Below are the code and all the weights of a small trained network. Each question names an input and a class and asks about switching units off, where a switched-off unit gives its printed mean instead of its output.

import numpy as np


def w(rows, s, z=0):
    codes = np.array(rows[::2]) - 128.0
    scale = np.full(codes.shape[1], s)
    scale[-1] = z or s
    return codes * scale


def norm(h):
    return h / np.sqrt((h * h).mean(-1, keepdims=True) + 1e-5)


def f(y):
    return y / 2 * (1 + np.tanh(0.7978845608 * (y + 0.044715 * y**3)))


def log_softmax(a):
    a = a - a.max(-1, keepdims=True)
    return a - np.log(np.exp(a).sum(-1, keepdims=True))


def net(x, mask):
    res = np.array(x, float).reshape(1, 2) / 4 @ E
    u = 0
    for l in range(2):
        y = f(norm(res) @ A[l][:, :-1].T + A[l][:, -1])
        res = res + np.where(mask[u : u + 10], y, B[l][:, -1]) @ B[l][:, :-1]
        u += 10
    return log_softmax(norm(res)[-1] @ U[:, :-1].T + U[:, -1])


A, B = {}, {}
E = w([
[125,243,100,184,179,147,104,66,108,254],'x0',
[199,65,106,181,112,160,176,34,175,109],'x1',
],0.0093)
A[0] = w([
[136,140,69,140,161,120,113,119,178,95,8],'0.n1',
[98,101,140,137,183,114,162,74,55,93,61],'0.n2',
[49,162,40,93,130,148,149,110,49,179,32],'0.n3',
[107,192,69,177,79,126,194,123,114,179,196],'0.n4',
[152,45,97,65,130,73,94,150,82,92,206],'0.n5',
[139,158,173,168,120,63,85,119,7,88,117],'0.n6',
[179,67,2,213,54,156,91,129,131,76,195],'0.n7',
[140,148,104,120,117,39,52,228,156,105,145],'0.n8',
[55,95,97,101,122,184,79,124,61,158,83],'0.n9',
[176,113,94,104,133,115,157,179,152,116,88],'0.n10',
],0.0059,0.0019)
B[0] = w([
[151,187,148,165,105,175,42,233,110,101,117],'0.n1',
[103,156,106,202,82,85,54,172,141,114,120],'0.n2',
[123,131,154,101,157,111,158,79,170,79,186],'0.n3',
[74,126,246,82,113,126,114,105,190,2,209],'0.n4',
[137,175,122,100,188,111,109,58,193,162,247],'0.n5',
[164,149,105,187,34,134,64,55,100,87,149],'0.n6',
[37,201,120,126,126,189,160,123,81,87,253],'0.n7',
[85,163,134,126,78,230,129,85,131,93,215],'0.n8',
[107,23,45,177,121,175,201,113,125,127,142],'0.n9',
[103,201,229,134,180,117,167,112,224,236,149],'0.n10',
],0.0048,0.0047)
A[1] = w([
[105,87,156,107,24,148,200,168,102,68,129],'1.n1',
[118,188,46,155,150,183,151,90,149,228,135],'1.n2',
[113,193,74,104,134,137,116,94,125,4,104],'1.n3',
[247,112,60,169,127,112,166,91,90,42,164],'1.n4',
[141,164,101,166,218,82,75,119,95,243,121],'1.n5',
[227,81,57,227,62,183,156,133,155,140,29],'1.n6',
[105,167,80,95,128,90,102,239,1,147,122],'1.n7',
[156,63,108,68,133,56,160,221,158,63,6],'1.n8',
[68,123,150,124,149,99,59,249,62,110,183],'1.n9',
[95,141,97,88,90,74,71,198,39,148,102],'1.n10',
],0.0076,0.0021)
B[1] = w([
[165,178,164,142,141,99,118,113,61,117,234],'1.n1',
[129,97,142,94,105,71,137,195,76,83,226],'1.n2',
[127,112,86,93,155,80,159,150,151,159,255],'1.n3',
[80,137,98,124,129,186,57,143,185,177,195],'1.n4',
[219,88,216,142,101,85,84,174,82,58,194],'1.n5',
[59,131,82,107,89,223,125,156,151,158,182],'1.n6',
[115,56,76,137,99,203,190,41,219,178,180],'1.n7',
[193,158,217,203,91,29,75,166,2,167,192],'1.n8',
[107,121,79,198,169,199,99,86,186,125,198],'1.n9',
[150,106,82,96,75,193,202,117,156,112,173],'1.n10',
],0.0086,0.0069)
U = w([
[182,138,215,167,80,83,99,133,56,90,208],'0',
[81,118,58,143,73,251,143,106,182,128,220],'1',
[89,170,92,57,172,52,194,129,146,130,147],'2',
[141,109,118,156,156,134,134,139,132,182,24],'3',
[131,115,103,166,148,126,126,153,128,172,4],'4',
],0.017,0.0035)

Each question gives the input, the list of numbers given to net, and the class t.
The units are the neurons (one row each of A and B). Each row of codes is followed by its name. A weight is (code - 128) times the scale printed after its matrix; where a second scale follows, it is the last column's (A, B and U).
mask holds one flag per neuron, layer by layer. A switched-off neuron (its flag False) gives its mean, the last column of its row in B, instead of its output. The means were averaged over made-up inputs and are rounded, as every weight is.
A unit's drop is (log p(t) with every unit on - log p(t) with that unit switched off) / (log p(t) with every unit on - log p(t) with every unit switched off).
The circuit of an input: a set's keep is (log p(t) with only the set's units on - log p(t) with every unit switched off) / (log p(t) with every unit on - log p(t) with every unit switched off). Starting from the 12 units with the biggest drops (on a tie, the unit counted first), units are removed one at a time, each time the one whose removal leaves the highest keep (on an exact tie, the one counted first), for as long as the keep stays at least 0.8.
circuit, biggest first: the units of the circuit, biggest drop first
top k neurons: the k neurons with the biggest drops, biggest first
k most important neurons of layer l: the k neurons of layer l with the biggest drops, biggest first
drop of u: that unit's drop, to one decimal
input [4,-3], class 0: circuit, biggest first : (1.n5)
input [8,8], class 0: top 2 neurons : (1.n5 1.n2)
input [3,2], class 2: top 3 neurons : (0.n4 1.n8 1.n5)
input [6,-7], class 1: top 3 neurons : (0.n5 1.n7 1.n8)
input [-1,-3], class 2: top 2 neurons : (0.n8 0.n9)
input [4,2], class 0: 2 most important neurons of layer 0 : (0.n8 0.n7)
input [-3,3], class 2: top 3 neurons : (0.n7 0.n5 1.n5)
input [-3,-2], class 2: 2 most important neurons of layer 0 : (0.n5 0.n8)
input [0,-1], class 2: 2 most important neurons of layer 1 : (1.n3 1.n9)
input [7,7], class 0: 2 most important neurons of layer 0 : (0.n8 0.n9)
input [-2,3], class 2: drop of 0.n6 : 0.1
input [8,-6], class 0: drop of 1.n5 : 2.4
input [0,3], class 2: drop of 0.n7 : 1.2
input [5,-7], class 1: circuit, biggest first : (1.n7)
